Here is a tiny trained network, its code and every weight. The questions are about switching its units off for an input and a class, where a switched-off unit gives its printed mean instead of its output.

import numpy as np


def w(rows, s, z=0):
    codes = np.array(rows[::2]) - 128.0
    scale = np.full(codes.shape[1], s)
    scale[-1] = z or s
    return codes * scale


def f(y):
    return np.maximum(y, 0)


def log_softmax(a):
    a = a - a.max(-1, keepdims=True)
    return a - np.log(np.exp(a).sum(-1, keepdims=True))


def net(x, mask):
    res = np.array(x, float).reshape(1, 7) / 4 @ E
    y = f(res @ A[0][:, :-1].T + A[0][:, -1])
    res = res + np.where(mask, y, B[0][:, -1]) @ B[0][:, :-1]
    return log_softmax(res[-1] @ U[:, :-1].T + U[:, -1])


A, B = {}, {}
E = w([
[131,132,108,120],'x0',
[141,225,168,110],'x1',
[128,131,117,125],'x2',
[130,131,109,119],'x3',
[127,127,132,128],'x4',
[8,160,118,133],'x5',
[138,170,104,212],'x6',
],0.016)
A[0] = w([
[119,78,145,117,99],'N1',
[129,176,147,95,133],'N2',
[180,192,146,107,122],'N3',
[81,98,120,87,126],'N4',
[172,150,130,151,106],'N5',
[63,82,108,124,126],'N6',
[177,89,130,106,43],'N7',
[130,142,105,153,172],'N8',
[93,107,149,73,134],'N9',
[91,103,155,124,125],'N10',
[88,74,200,144,138],'N11',
[40,180,118,167,132],'N12',
[167,147,82,131,125],'N13',
[38,126,120,118,161],'N14',
[31,173,115,139,45],'N15',
[137,72,96,181,204],'N16',
[64,170,123,142,8],'N17',
[143,115,179,2,79],'N18',
[176,161,136,167,112],'N19',
[99,99,76,125,134],'N20',
[199,174,128,149,125],'N21',
[77,162,122,141,155],'N22',
[148,154,95,164,94],'N23',
[135,53,87,183,75],'N24',
[183,101,117,114,205],'N25',
[106,148,152,103,201],'N26',
[164,178,145,165,121],'N27',
[148,173,168,125,79],'N28',
],0.016,0.012)
B[0] = w([
[112,123,120,138,167],'N1',
[176,156,132,119,184],'N2',
[93,98,106,123,209],'N3',
[51,88,113,142,194],'N4',
[124,116,94,136,173],'N5',
[45,112,112,143,213],'N6',
[85,68,184,69,171],'N7',
[146,109,120,145,182],'N8',
[87,139,117,116,194],'N9',
[102,130,109,135,168],'N10',
[126,131,111,129,187],'N11',
[154,134,170,106,252],'N12',
[133,118,146,137,168],'N13',
[88,77,120,117,241],'N14',
[188,170,170,148,218],'N15',
[135,126,204,36,247],'N16',
[181,172,123,178,172],'N17',
[245,167,171,133,224],'N18',
[87,119,114,139,190],'N19',
[127,119,107,114,191],'N20',
[110,113,84,151,213],'N21',
[151,105,158,78,210],'N22',
[109,129,118,103,165],'N23',
[251,245,148,169,207],'N24',
[154,167,128,157,238],'N25',
[134,161,109,149,202],'N26',
[102,106,114,161,198],'N27',
[119,92,123,104,170],'N28',
],0.012,0.014)
U = w([
[138,103,193,2,73],'0',
[197,144,144,160,253],'1',
[40,72,64,108,65],'2',
],0.015,0.0022)

Each question gives the input, the list of numbers given to net, and the class t.
The units are the neurons (one row each of A and B). Each row of codes is followed by its name. A weight is (code - 128) times the scale printed after its matrix; where a second scale follows, it is the last column's (A, B and U).
mask holds one flag per neuron, in row order. A switched-off neuron (its flag False) gives its mean, the last column of its row in B, instead of its output. The means were averaged over made-up inputs and are rounded, as every weight is.
A unit's drop is (log p(t) with every unit on - log p(t) with that unit switched off) / (log p(t) with every unit on - log p(t) with every unit switched off).
The circuit of an input: a set's keep is (log p(t) with only the set's units on - log p(t) with every unit switched off) / (log p(t) with every unit on - log p(t) with every unit switched off). Starting from the 12 units with the biggest drops (on a tie, the unit counted first), units are removed one at a time, each time the one whose removal leaves the highest keep (on an exact tie, the one counted first), for as long as the keep stays at least 0.8.
units of the circuit, in order: the units of the circuit, biggest drop first
unit that matters most: the unit with the biggest drop
k most important neurons: the k neurons with the biggest drops, biggest first
drop of u: that unit's drop, to one decimal
input [-7,-7,4,7,5,4,8], class 0: units of the circuit, in order => (N16)
input [0,6,-3,1,5,-7,-8], class 1: 3 most important neurons => (N18; N16; N25)
input [1,1,-1,4,-1,0,2], class 2: 3 most important neurons => (N24; N18; N15)
input [8,3,3,-4,5,-4,1], class 2: 3 most important neurons => (N24; N18; N15)
input [8,0,-1,-2,-2,8,7], class 0: 3 most important neurons => (N22; N12; N14)
input [3,-1,-5,-7,6,5,6], class 0: 2 most important neurons => (N22; N24)
input [-2,3,-1,0,1,-8,-5], class 1: 2 most important neurons => (N18; N16)
input [3,2,-1,-3,-4,-4,-5], class 1: 2 most important neurons => (N16; N18)
input [0,-1,-4,2,-3,5,6], class 0: 3 most important neurons => (N22; N24; N12)
input [4,1,2,-2,-2,-7,-6], class 1: 3 most important neurons => (N18; N25; N16)
input [7,3,-2,0,0,-2,-6], class 1: 2 most important neurons => (N16; N18)
input [-4,-7,-1,-1,5,5,-8], class 2: drop of N23 => 0.0
input [3,1,5,7,7,-4,7], class 2: drop of N18 => 0.2
input [-7,-3,2,3,-2,2,8], class 0: unit that matters most => N16
input [8,5,-8,2,-2,-2,-3], class 1: drop of N16 => 0.1
